Below is a small trained network, with its code and all its weights. Each question gives an input and a class and asks what happens when units are switched off, that is, made to give their printed mean instead of their output.

import numpy as np


def w(rows, s, z=0):
    codes = np.array(rows[::2]) - 128.0
    scale = np.full(codes.shape[1], s)
    scale[-1] = z or s
    return codes * scale


def f(y):
    return np.maximum(y, 0)


def log_softmax(a):
    a = a - a.max(-1, keepdims=True)
    return a - np.log(np.exp(a).sum(-1, keepdims=True))


def net(x, mask):
    res = np.array(x, float).reshape(1, 4) / 4 @ E
    y = f(res @ A[0][:, :-1].T + A[0][:, -1])
    res = res + np.where(mask, y, B[0][:, -1]) @ B[0][:, :-1]
    return log_softmax(res[-1] @ U[:, :-1].T + U[:, -1])


A, B = {}, {}
E = w([
[140,12,150,196,145,22,54,207,211],'x0',
[184,191,74,131,43,80,45,90,159],'x1',
[214,91,188,175,25,99,241,74,143],'x2',
[61,223,211,253,121,117,144,87,223],'x3',
],0.0084)
A[0] = w([
[155,43,55,97,151,174,124,172,73,101],'N1',
[58,165,63,118,172,101,64,94,144,209],'N2',
[175,141,124,100,148,116,93,167,70,78],'N3',
[49,133,76,136,174,178,52,136,128,107],'N4',
[130,142,22,154,47,79,47,52,129,75],'N5',
[79,136,130,65,91,169,178,41,104,14],'N6',
[74,157,143,62,194,217,133,182,170,210],'N7',
[154,254,203,173,104,111,108,145,166,29],'N8',
[28,158,183,99,95,101,129,136,229,75],'N9',
[94,195,72,98,160,151,141,69,101,62],'N10',
[218,82,101,64,48,91,87,129,58,72],'N11',
[153,203,75,87,112,101,117,44,112,107],'N12',
[131,31,113,202,179,19,56,186,135,76],'N13',
[81,149,181,191,173,161,117,122,161,226],'N14',
[92,130,119,141,156,188,154,80,61,148],'N15',
[103,171,94,80,176,165,120,197,201,22],'N16',
[132,106,171,151,55,140,206,43,150,253],'N17',
],0.0086,0.0024)
B[0] = w([
[97,153,97,93,229,154,118,98,197,205],'N1',
[134,74,54,173,71,143,142,188,178,203],'N2',
[145,198,130,130,123,150,170,87,144,165],'N3',
[185,83,72,181,72,139,142,171,154,199],'N4',
[1,30,107,77,170,93,184,68,92,212],'N5',
[118,138,197,163,112,117,84,195,94,189],'N6',
[124,119,93,115,103,110,154,125,123,201],'N7',
[129,197,132,79,151,171,157,124,160,209],'N8',
[127,176,168,108,166,172,161,129,133,192],'N9',
[142,156,162,108,92,41,70,168,100,186],'N10',
[149,195,81,152,173,159,124,114,178,220],'N11',
[83,86,177,100,100,152,85,88,124,193],'N12',
[96,144,223,94,126,113,53,172,120,246],'N13',
[83,137,99,147,196,122,157,73,124,205],'N14',
[86,124,148,77,96,100,55,147,43,183],'N15',
[163,95,111,154,65,151,114,150,221,170],'N16',
[135,92,48,169,90,76,106,147,171,240],'N17',
],0.0078,0.012)
U = w([
[61,151,203,119,81,95,21,134,91,49],'0',
[2,62,104,114,130,114,171,95,98,253],'1',
[115,247,87,137,169,176,148,103,166,67],'2',
[186,119,73,186,28,120,137,157,173,108],'3',
],0.0098,0.0038)

Each question gives the input, the list of numbers given to net, and the class t.
The units are the neurons (one row each of A and B). Each row of codes is followed by its name. A weight is (code - 128) times the scale printed after its matrix; where a second scale follows, it is the last column's (A, B and U).
mask holds one flag per neuron, in row order. A switched-off neuron (its flag False) gives its mean, the last column of its row in B, instead of its output. The means were averaged over made-up inputs and are rounded, as every weight is.
A unit's drop is (log p(t) with every unit on - log p(t) with that unit switched off) / (log p(t) with every unit on - log p(t) with every unit switched off).
The circuit of an input: a set's keep is (log p(t) with only the set's units on - log p(t) with every unit switched off) / (log p(t) with every unit on - log p(t) with every unit switched off). Starting from the 12 units with the biggest drops (on a tie, the unit counted first), units are removed one at a time, each time the one whose removal leaves the highest keep (on an exact tie, the one counted first), for as long as the keep stays at least 0.8.
circuit, biggest first: the units of the circuit, biggest drop first
top k neurons: the k neurons with the biggest drops, biggest first
drop when u is switched off: that unit's drop, to one decimal
input [-4,-6,-7,-6], class 3: top neuron : [N4]
input [3,1,6,-8], class 2: circuit, biggest first : [N11 N1]
input [-1,-4,0,-6], class 2: circuit, biggest first : [N5 N1]
input [-5,-7,0,-8], class 2: circuit, biggest first : [N1 N5]
input [-5,7,7,-5], class 1: top 2 neurons : [N5 N12]
input [-2,-4,8,5], class 3: top 3 neurons : [N17 N5 N1]
input [2,5,-4,8], class 2: top 2 neurons : [N8 N9]
input [-3,4,-8,-4], class 3: top 3 neurons : [N4 N2 N16]
input [6,5,3,-6], class 0: top 3 neurons : [N13 N14 N8]
input [2,7,5,8], class 2: top 3 neurons : [N8 N9 N15]
input [2,4,3,7], class 2: top 2 neurons : [N8 N9]
input [1,7,6,-7], class 1: top 4 neurons : [N5 N8 N12 N9]
input [7,-7,2,-2], class 0: top 2 neurons : [N13 N5]
input [0,-5,7,-2], class 3: circuit, biggest first : [N5]
input [4,6,6,-7], class 2: circuit, biggest first : [N11 N1]
input [2,-6,-5,-7], class 2: circuit, biggest first : [N1 N5]
input [-3,3,-6,2], class 3: drop when N2 is switched off : 0.2
input [2,-3,6,-1], class 3: drop when N14 is switched off : 0.1
input [8,-3,7,8], class 0: drop when N6 is switched off : -0.2
input [-6,6,6,1], class 0: circuit, biggest first : [N12]
